[ 47 -14 -57 -11   4  18  12 -10 -23  -6  32 -42   6  19  42  -5 -19  81
  13  32 -16  38 -51  36  11 -16 -40   8 -50 -14 -36  28 -13  17 -23 -21
   2 -33 -20  10 -40 -33]	<204>
[-72  28  39  -8   8  16 -26 -10   5  40 -11  36   4 -30 -49 -27  -2 -19
  -2 -24  20  -8  44 -16  -2  -8  43 -21  69  43   1 -32  17  39   3 -12
 -18 -56  -9  19  70  30]	<187>
[-32   9  24  24 -23   2 -17   0  25   9  -8  32  11  -3 -19  -7   4 -20
 -11 -12   9 -19  42 -28  -2  -2  18 -13  21  17  22 -13  -2   7  -3  14
 -21 -13  11  -6  46  21]	<135>
[-51   1  13   1 -12  15 -30   1  -3  47  14  27  18 -44 -12 -23  -5  10
  -9 -23  28 -16  23 -27  30 -19  11   6   4  24  -4 -44  16  35 -20 -10
 -14  -6 -42   9  70   0]	<114>
[-43  15  23   8 -29  17 -13  -3  20  -1   3  21  13  -9 -23 -18  13 -31
   8  -6  23 -25  43 -20  -6  -7  29  -5  37  18  15 -10  11  -4 -15  13
 -23  -6   9  18  54  43]	<79>
[ 22  -5  15  33 -10  -6   9  26  22 -27  -2  20   2  14 -14  10  23 -49
 -17   5 -15 -18  18  -8 -14 -13   9 -17  27 -23  34  -4   0 -29   7  15
   0  47  31 -25  -1  27]	<200>
[  5   7   8  10  -4  -8   9   7  19 -25   2  22 -10  21  -5   3  20 -49
   5   0 -10 -27  58   7 -18  13  -2 -28  41  -4  28   3  20 -27   9  -1
 -13  -3  22   5 -16  19]	<122>
[  7   0  -3   7  -6  -5  12 -13  -8  14   3  -3 -14 -11  -1 -14  22 -12
  10  19 -12 -12  23  11 -40  14  -8 -37  20  -5   5  -1  10   9   0   0
   3 -26   1  -3   3 -10]	<135>
[  5 -12 -12 -18  -2  24 -27   7 -10  36 -12  17   9 -50 -21 -21 -15  17
  -9  -9  30  44 -35 -13  17   4  10  33  -2  11 -28 -46  -9  66 -30 -18
   5 -15 -33   6  61 -13]	<200>
[ -4  -4   5  43   7   9  -7  20  24 -13 -10  28 -17  46 -29   6 -11 -13
 -13  -8  10 -24  18  -6  18   7  11   6   6  12   5 -15   1   3 -10  22
  -7  19   9   1  20  10]	<27>
[ 28  -5 -29  -4  28  11  -9   4  -9  -1   7   5   2  19   2  -1 -22  24
 -11 -14  14  17 -17  -1  14 -11 -18  27 -33   4 -12  -3  -9  33 -13   2
  15   6 -13  -2  -1  -9]	<47>
[  3  20  -1  22  -7   1  25 -25  15 -19  13 -17  -5   8  -5 -17  16  -2
  21  20 -20 -21  27  16 -21   3   1 -31   2   9  16  18  15  -3  -1   1
 -21 -29  28  10  -4  19]	<135>
[ 52  -5 -30 -10  -2 -34  20   4  -4 -24  -2  -7 -14  22  15  10   1 -25
  -2  12 -25  -5   9  12 -22   4 -18 -21   8 -25   2  14   4 -14   7  -1
   9   2  29  -6 -50  -1]	<47>
[-25   3   1 -17 -22  20 -14 -21  -9  30   5  -5  13 -50 -21 -17 -10  39
  10   4  35  19   3 -17  18 -22  17  20   2  19 -19 -40   1  62 -21   9
 -13 -30 -46  12  57  11]	<200>
[-20  -6  12 -18 -25   8 -14   5   7  40   3  26   7 -44  -7   5 -33  -7
 -10 -18  22  10   6 -19  19  -8   9  20   4  16  -7 -26   1  37  -7   8
  -5 -13 -17  13  47   0]	<200>
[  9 -26 -13  19  -7 -24  20  32  18 -44  -6 -29  -8  50  -1  19  23 -15
 -14  30 -28 -25  17  20  -6   2 -24 -14  16 -29  10  30  -3 -58  13   4
   3  26  38 -22 -44  -7]	<79>
[-41  20  15  28 -15  -9  12 -22  -8 -21  14   9   3 -17   9 -20  27  10
  22  13   1 -42  54   4  -6 -26   6 -34  23   6  18  18  12 -37  -7  12
 -21   4 -22   3 -10  -2]	<27>
[ 29 -12 -17  12  -9  20 -30  26   2  10 -13  -5   5  16   1  14 -13 -15
 -25   9   3  31 -29  -2  -5   6 -13   8  -3 -16  -1 -27 -18  20  -9   8
  10  37   6 -23  -5  -2]	<135>
[-42   8  28  30 -28 -16  -9   6   6   6 -14  22   2 -17 -47  -6  31 -26
 -16  -2 -12 -48  51  -8 -10   9  12 -29  47  19  24  -5  20 -34   2 -18
 -14 -20  14  -5  29  14]	<114>
[ 28 -16 -37   1 -17   7 -22  -4 -35  13   6 -22   5  13  24   0 -15  53
   2  15   1  30 -21  12  29 -17 -31  12 -32  -5 -30 -12 -26  21 -18  -3
   8  19 -51 -12 -26 -54]	<27>
[-38  16  29   9  -9 -15  21 -31  24 -21  19   4   4 -17 -33 -38  33 -22
  23   3 -13 -28  49 -13 -10  -6  29 -16  33  28  21   3  27 -16  -3 -23
 -18 -44  24  24  51  34]	<79>
[ 85 -22 -50  13   2  15  -9  -2 -33 -14  -2 -56  -4  38  45  21   2  56
  -5  41 -25  51 -65  41   0  -5 -59   8 -51 -49 -15  30 -35  -3  -9  -8
  20  40  -4 -30 -97 -66]	<135>
[ -9  -3   7  15 -15   4 -24   3  -3  24   5  14  13 -15 -14   6   3  14
  -2 -13   9  -9  18 -23  10   1   3  18  -1   6  -2 -22   7  14 -19  -4
   0   2 -15   7  42 -10]	<114>
[ 51   0 -21  24   7   2 -16  58  17 -33 -12  13  -6  68  17  35  -9 -36
 -38 -13 -15  23 -30   1   6 -31 -23  13  -5 -31  15  14 -32 -15   9   8
  13  97  34 -37 -37 -12]	<62>
[  0 -11 -17  -3  -2  10 -24  -1 -16  28 -14   7  -5 -12 -24   3 -10  27
 -15  -7  12   6   7  -7  16  17  -6  33   1   2 -11 -42   2  22 -10  -9
   8 -33 -28 -14  18 -28]	<122>
[ 18 -12  -9  -4   1   0  -8  -5   0  29 -10   4   6 -11  -5  -8 -12 -14
   2   3  -5  11  -7  -9 -13  16  -1   0  11  -5 -10 -21  12  21  -3 -20
  -1 -30 -16  32  18   1]	<79>
[ -8  13  -4  10   9 -24   1 -26 -31 -27   3  -5   8 -56 -13 -49  28  16
  18  14   2  -9  20  -2  14  -9  19 -16  16   8   7 -13  -4  -5 -22 -14
  -6 -33 -22 -10  27 -20]	<47>
[ 50 -25 -39 -29 -23   6   7 -14 -37   0   5 -57  -2  -3  44  22 -12  75
   4  37 -23  51 -68  50  -5  -1 -50   8 -33 -16 -20  27 -20   9  -6 -19
  15   3 -34   3 -80 -61]	<200>
[ -1 -12 -22  11  -4  -1 -14  22  -6  19  -9   4  -9  -1  -4  21 -15  16
 -23   1  -3   8 -16  -5  15  -3 -23  25 -13  -4 -20 -18 -15  23  -8 -12
  10  -5 -14  -4  11 -39]	<111>
[ 20  -3  13  25 -16 -21   6  36  36 -18  -7  12 -14  81  -2  39   9 -35
 -34   1 -40 -24  12  -2 -29  -2 -13 -32  28 -22  33  29 -11 -64  27  10
  -9  45  59 -42 -62  26]	<204>
[-17   6 -10  10   8 -30   7  25  -4 -29  -3   4   8   3 -28 -11  10  -4
 -13  15 -19 -25  31  -8  -2  -3 -16 -25  29  -5  10  -1   4 -30   5  -5
  -3 -29  26 -17 -13   5]	<47>
[-46   1  20   4 -12  13 -33   6  16  28 -20  37  -3   0 -33 -17  -6 -28
  -7 -29  20  -8  13 -16  -1   4  23  -2  40  23   6 -30   3  26  -5  -5
  -9 -24  -2   3  50  12]	<79>
[ 10   3   8 -18  -5 -21  25 -11  -3  -6   1  -1 -12 -10  -3  -6   2 -13
   6  11  -7   7  15  -1 -31  -5  -7  -2  15 -24   7  12  21   6  16  -2
  -3 -19   7   5  -8  -2]	<200>
[-32  22   7  16   0   0   1   3  33  -5   1  24 -14  13 -39 -26  25 -33
  -5 -22   8 -14  50 -22   0 -19  25   4  17  31  21   3   6   9  -5   1
 -18  -4  21   0  60  30]	<62>
[-56  -2  19  -9 -15 -10 -11 -17 -12  37 -11   5  13 -55 -40 -14  -1  33
 -12  -7  -3 -14  10  -7  30  11  15   4  27  24 -16 -23  19  -7  -9 -31
   2 -84 -26   9  51 -18]	<114>
[ 13  -7  -6 -22 -13   7 -15 -11   1  25  -3  15  -9  -7   2  21 -16 -21
  -4 -19   9  14   2  -7   4  16  12  19   4  -4  -6 -20   8  24  -2  -3
   8 -13 -20  18  13  -2]	<122>
[  7   8 -19 -33  -4  19 -23 -38 -36  49   3 -11   4 -55  13 -31 -22  44
  26  -7  32  43 -22   3   6  10   6  23 -17  21 -32 -36  -2  80 -27 -21
   4 -58 -51  13  44 -54]	<135>
[  7 -11 -25  10 -30  -8  11 -13 -20 -20  27 -38  20  -8  36  -6  16  40
  20  29 -20  -9  -9  10  -1 -27 -29  -4 -22 -26   4  26  -5 -33  -7  -7
   1   9 -17  -8 -45 -23]	<79>
[ 23 -27 -20   4  16  41 -38  30   7  18 -18   5  -1  16 -17  13 -13 -11
 -26 -19  26  31 -15 -11  15 -10  13  42  -1 -10 -19 -33 -10  45 -12  16
   3  49 -16 -25  34   0]	<144>
[-29   9  -2  -3 -12 -16  36 -49 -34  -8  25 -30  15 -75 -12 -48  40  19
  36  43 -18 -49  46  28  -9 -16  -5 -56  44  -2  -2   9  44 -35   6 -22
 -11 -87 -26  17   2 -18]	<79>
[-25   3  -4  11 -25   0  21  -1  14  -3  14  -4   5  -5  28  -9  13   5
   7  11  -2 -33  38   0   3 -14  -6 -11   0  -3  22  18   6 -28   3  14
 -23 -18  -1 -10 -10  -9]	<111>
[  3  -9   1  24  23  28 -30  39  45  37 -29  36  -3  29 -37  31 -41 -26
 -45 -39  27   9  -7 -24  21  14  21  44 -10  17  -3 -36   4  38  -8   3
   7  27  10  11  66  12]	<114>
[ 43 -19 -34  -1  -6  -9  14  11  -6 -20  17 -45 -19  18  21  16  16  -2
  11  27 -39  20  -4  17 -29   4 -25   7 -11 -29   1  32   5 -18  -7 -19
  -4  35  24   1 -54 -37]	<144>
[-19  -9  -3  17 -14 -31  51  -9 -12 -42  14 -24  -8 -10 -13 -30  45  19
   7  46 -40 -41  43  22 -34  -6 -24 -37  28 -12  20  49  25 -72  12 -18
 -13 -43  23 -19 -44 -19]	<144>
[  1   2 -28  -7  -2  14 -26  57   9  10  -4   9  10  18  20  11 -32 -13
 -17 -18  17  26  -2 -14  23 -19 -35  26 -18  -5 -10  -7 -29  21 -10  13
   1  48  -7 -13  -6  -9]	<62>
[-20  14  11  13 -14 -22  29 -11  -8 -45  12 -28   1  -8  -7 -15  63   1
  18  30 -36 -42  35  23  -5  -7 -12 -60  42  -4  30  56  15 -74  12  -9
 -23 -20   4  -3 -51  -1]	<62>
[ 32 -20 -18   7   7  20 -14  17  -9  27 -10  10  -8  33  10  20 -35  29
 -22  -3  10  25 -50  10  24   0 -20  22 -10   1 -17 -11 -16  28   0  -9
   8 -16 -28  -3 -12 -43]	<111>
[ 43  -4 -40  10  12   9  21  11   8 -15  13 -17 -10  52  20  25 -26  26
 -15   8 -13  13 -32  29  -2 -14 -36  16 -32 -15 -18  33 -11  10  -9 -12
  15  34  22   5 -49 -21]	<187>
[-16  -8  -7   2  29  52 -43  14  21  53 -31  38 -13  -1 -31  16 -46   5
 -21 -45  43  24 -19 -33  38  10  23  63 -17  23 -33 -68  -9  71 -20  13
   8 -15 -28  23  87  10]	<111>
[-66  16   5   5   7  -1 -11 -13 -20  -2  13  14   6 -40 -46 -48  23  13
   2   3  10 -29  28  -2  13 -21  18 -35  37  18  -8 -14  20   3  -7 -20
 -23 -75 -31   3  58   3]	<204>
[ 37 -19 -17  40  14  -9  17   4   6 -27  23 -21 -14  56   0  14  17  17
   7  11 -43   3 -13  20   8  -8  -9   8 -29 -18   6  32 -16 -27 -11   0
  10  13  22 -10 -37 -29]	<144>
[-20  -8  10  -5 -27 -21  23 -20 -10 -48  12 -27   3  -3  10 -18  47   8
  17  29 -27 -43  26  32  -9   6 -23 -49  24  -4  22  37  19 -66  15 -13
 -11 -15  10   2 -48 -19]	<79>
[-22 -11 -10  -6   7  32 -30  -5 -29  37  -1   8  -3 -24 -14  -2 -21  41
   3 -11   8  20 -17   5  24 -12   6  19  -3  12 -27 -14  -1  26 -10  -7
   3 -53 -30  17  22 -34]	<144>
[  9   3 -21   5  13  21 -13 -11   0  17   6 -15   8  11   3  -8  -1  31
  -4  -1  15  25 -17   9   3  -2   2  27 -22  -2 -13  -3  -3  39 -25   6
  -7  -3 -15   0  16  -7]	<135>
[ 14 -25 -21  30 -25 -28  13  44  15 -48 -12 -33   7  61   5  41  -5  -5
 -11  37 -31 -21  -4  16 -18   9 -50 -20   8 -41  15  32 -13 -64  17  25
  10  32  31 -21 -85 -10]	<79>
[ 25 -14 -19  21  15  -2   9  22  12  -9  -1 -10 -11  48  17  16 -16  16
  -6  15 -24  12 -16  22  12   9 -29  16 -22 -20 -11  24  -8 -13 -13   4
   4  18  20   0 -57 -13]	<27>
[ -7   2  -3  12  23  11 -14  11  -8   0 -11  26   2 -18 -10 -23  -6  -3
  -9  -9  16  10  -6  -4   4 -13  10  -2  18  -2  -5 -17  -4  16  -3 -16
  10   2  -5  -8  24 -13]	<187>
[ 25 -16 -24  -9   6 -10  14 -26 -37  -2  17 -32  -3 -18  26 -28  22  33
  22  29 -12  16   8  29  -7   9 -24  -1 -18 -11 -12  27  10   5 -10 -18
   8 -20 -41   1 -25 -61]	<27>
[ -2  -9  -6  -2   5  11 -10  -1   3  22   7  -6   2   2   8   6 -16  22
   1  -9   9  16  -1   0   9   0 -11  29 -30   7 -11  -9   2  49 -18  -8
  10  -1 -26  15  26 -11]	<114>
[-16  -9 -13   1  13 -11 -21   3  -4  37 -10   2   3 -12 -28 -11 -21   5
 -11 -10  -3   6  12   1  28   7   4  10  14   8 -19 -37  18  20   4   6
  -1 -33 -18 -11  14 -26]	<27>
[-57  11  21  15 -45  -1  11 -34  -7 -13  29  -6  15 -53   3 -30  50  29
  27  20  -5 -50  40   3   0 -15   7 -44  25  26  25  12  27 -41 -22 -24
 -24 -24 -20  20   7  11]	<114>
[-23  21 -11   4 -26   4  15 -30 -15  -5  40 -14  16 -45  15 -21  22  13
  23  22  -8 -33  16  20  -4 -22  -1 -49   5   0   8  37  22 -36 -11  -6
 -28 -36 -14  20 -24   8]	<204>
[ 33   3 -10   2 -19 -18  32 -12  11 -15  -2  -8  -6  12 -12   4  23 -23
   3  15 -12 -12  32  20 -36   8   3 -11  27 -10  17  26  25  -7   2  -7
 -16 -21  17  12 -17   3]	<200>
[ 31  -6 -16  32  13  -7   4  25  24 -20   8   1  -5  70  -3  25   1 -25
 -19  -5 -25  -4  12   9   6  -3  -1  20 -11 -20  10  20   5 -14  -2  10
   3  36  33  -9 -21  -4]	<27>
[-40   5 -11  -3 -21  27  -4 -26  -9   2  34 -17  16 -47  -6 -27  11  11
  32   3   7  -5  19   2   8 -28  18 -20  18  19   2   6  22 -14 -14   4
 -23 -19 -35  19  16   0]	<144>
[ 22  -1 -24   2   3   1   7   8 -26 -24   3 -21   9 -27   6  -9   3  12
  -7  22 -30  -9 -20  10  13  -4 -38 -24  -5 -27   1  18  -7 -32  -4 -24
   8  -1   6 -26 -57 -29]	<47>
[-61  15  19   6  10   8  -1 -28  -7  18 -13  18   6 -61 -47 -58  27  13
  -2   1  26 -26  51 -13 -14  -2  18 -18  38  36   3 -28  26  18  -1 -18
 -17 -71 -26  -7  74  11]	<135>
[-45  34  10 -12 -25  10 -12 -24  -4  10  11  18  11 -68 -14 -39  15  -8
  27 -17  25  -8  48 -27  14 -33  26 -11  27  52  14 -14  16  15  -5 -24
 -24 -44 -22  23  55  16]	<62>
[-63  20  18  11 -28  -7  12 -35   5 -10  19   5  17 -49 -22 -36  39  14
  27   6   4 -50  53 -20   6 -10  27 -32  34  32  21  -9  34 -18   0  -5
 -40 -68 -22  21  43  22]	<111>
[ 18 -21 -36   4  -8 -27   3  10 -14 -23  14 -34   5  -3   6  -3  -4  36
  -1  25  -8   2 -15   7  12  -3 -23   2 -10 -17  -9  10   5 -13  -2 -10
 -12 -14 -10 -19 -34 -26]	<204>
[-23  -7   9  10 -21   0  11   7  -7 -23   5  -9 -20  24   1   5  43   5
 -10  30 -35 -22  18  25 -11   8 -14 -33  25  -7  25  48  -1 -79  10 -25
 -13 -16  18  -3 -54   2]	<122>
[ 21 -18 -11  12  -9 -13  20  28  -4 -22  17 -27 -11  57  23  29  16   8
 -23  30 -47  -5 -27  45   3   3 -37  -2  -3 -35  11  55  -3 -43  10  -4
   3  -2  37 -21 -80 -37]	<111>
[  3  -9 -16  19   5  27   0   4  11  -7   2  10 -15  40  -6   6   1  30
  -3   0   3   5  -9   4  18 -12  -5  18 -11   4 -11  -3 -12   3 -13   5
   9 -21   5   5  13  -6]	<111>
[-41  10  30  31   0  24 -27  19  28  34 -27  63 -13  25 -50   8  -9 -35
 -27 -34   4 -20  16 -24   7   0  24 -12  50  26  10 -31  -1   8   9   5
 -11 -33  11   0  54  23]	<111>
[ 41  -1 -28  -5 -10 -34  33  15  13 -18   2 -27 -11  21  31  33   7 -26
  -4  15 -37  -5   6  12 -31   4 -30  -1 -11 -33  17  50  11 -28  15  -3
   2  19  29   6 -72  -4]	<62>
[ -3 -17  10  13   3  18 -36  27  10  13 -11  24   4  -3 -24 -10 -11 -12
 -26 -15   9  20 -30 -20  19   7   1  10   7   4  -3 -49  -2  32 -15 -12
   8  38  -8 -14  48   2]	<114>
[ 24   7 -10  -4  -3 -41  35   6  10 -28   7 -17 -15  15   8  -2  24 -28
   6  11 -34 -14  25  12  -9   7  -4  -7  17 -14  17  31  20 -27   6 -17
 -15 -18  34   8 -32   0]	<62>
[ 68 -30 -23  -1  -8  -8 -12  53  26  -7 -24   7 -22  82   3  55 -35 -34
 -34   1  -1  41 -19   3  -7  10 -20  23  -1 -34  -6 -18 -23  23   4  31
  12  63  32  -4 -23 -10]	<200>
[  64  -10  -44    9   -5  -19    1   28  -17  -23   25  -49   12   50
   67   54  -20   44   -3   31  -34   20  -56   43   13  -15  -50   -2
  -54  -47  -12   53  -32  -20   -3    9   -1   44    6  -11 -114  -39]	<204>
[-22  10   8  15 -14   0 -14  16   8   5   5  11   8   0  14  -2  -9   1
   4   2  18  -7  27 -16  24 -20   9  -1   4   6   8 -11  -8   1 -10  14
 -20  26  -9  -9  -1 -12]	<27>
[ -8  -5   1  14  10  32 -28 -10  15  32  -3  37 -21   7 -49 -11 -16 -21
  -3 -30  32  19  27 -22  17 -23  42  26  10  36 -13 -50   1  60 -16  12
   3 -18  -9  17  91  14]	<144>
[ -9   5  -2   1  10  -5  -9  -8 -12 -19  15 -18  -2  -8  -3 -26  31   4
   7  18  -2   7   2  23   4 -13   2 -28  26  -1   1   6   4   6 -16 -20
 -22  -7 -17  -8  -9  -7]	<204>
[ 54 -12 -20  18  -9 -13  -1  47  26 -11 -15   6  -1  77  -1  37 -32 -58
 -22   2 -15   1 -19   5 -23  13 -21  -1  18 -38   3  -1  -3  -9  11  20
   5  47  39  -5 -37  12]	<79>
[ -3   2 -11  14  -2 -18  -5   8   1   9   4   3  -7  -5 -16  -7  -5  -1
  -7   4  -6 -10  13  -9   5  -3   9  -6  15  -5   3  -9   9 -12  -2 -14
 -18 -36  13  -9   5 -16]	<204>
[-33   3   2  -6  14   8 -10  14  -7  30 -13  11   8 -33 -41  -1 -25  15
 -20  -5  11  -5   3 -14  23   7  10  20  31   2 -27 -39   8  26 -11 -19
  12 -56  -5   3  40 -14]	<187>
[-26  -4  10  39  -6 -14  24  26  39 -32   2  21 -10  51 -34   1  32 -46
 -18   7 -37 -45  54   5 -20 -11   1 -47  45   0  36  21  12 -70  13   2
  -8  -7  53 -12 -24  19]	<144>
[-23  27  22  59   6 -19  49  -3  36 -70  12  -2 -24  55 -21  -5  49 -36
  15  23 -31 -73  71  14 -32 -18   3 -44  36 -21  47  51  32 -61  12  19
 -24  23  57 -19 -52  38]	<27>
[  4  -3 -20  -9  -9  11 -14   9 -21  29  11 -15   8 -25  27   4 -35  42
  -4  10   4  29 -39  -2  48 -15 -19  43 -37 -12 -29 -25 -18  42 -20 -12
  -4 -25 -25   0   3 -43]	<111>
[-29   7   5  16 -13  -2   9   9  14 -13   9  15  -5 -22  10 -15  17 -26
   8   3  13 -26  29 -12   5 -21  20 -18  31   5  12  -4  11 -16  -2   0
 -28   6  -3   2  26  16]	<111>
[ -3   5  -6   0   5  -1 -10   9   5  27  15  -5  20 -20 -25   4 -18   1
  -8  -6   5  -5   9 -12  19 -10   4  -3  29   6  -6 -13  17  14   1 -13
 -13 -37 -14 -18  14 -17]	<204>
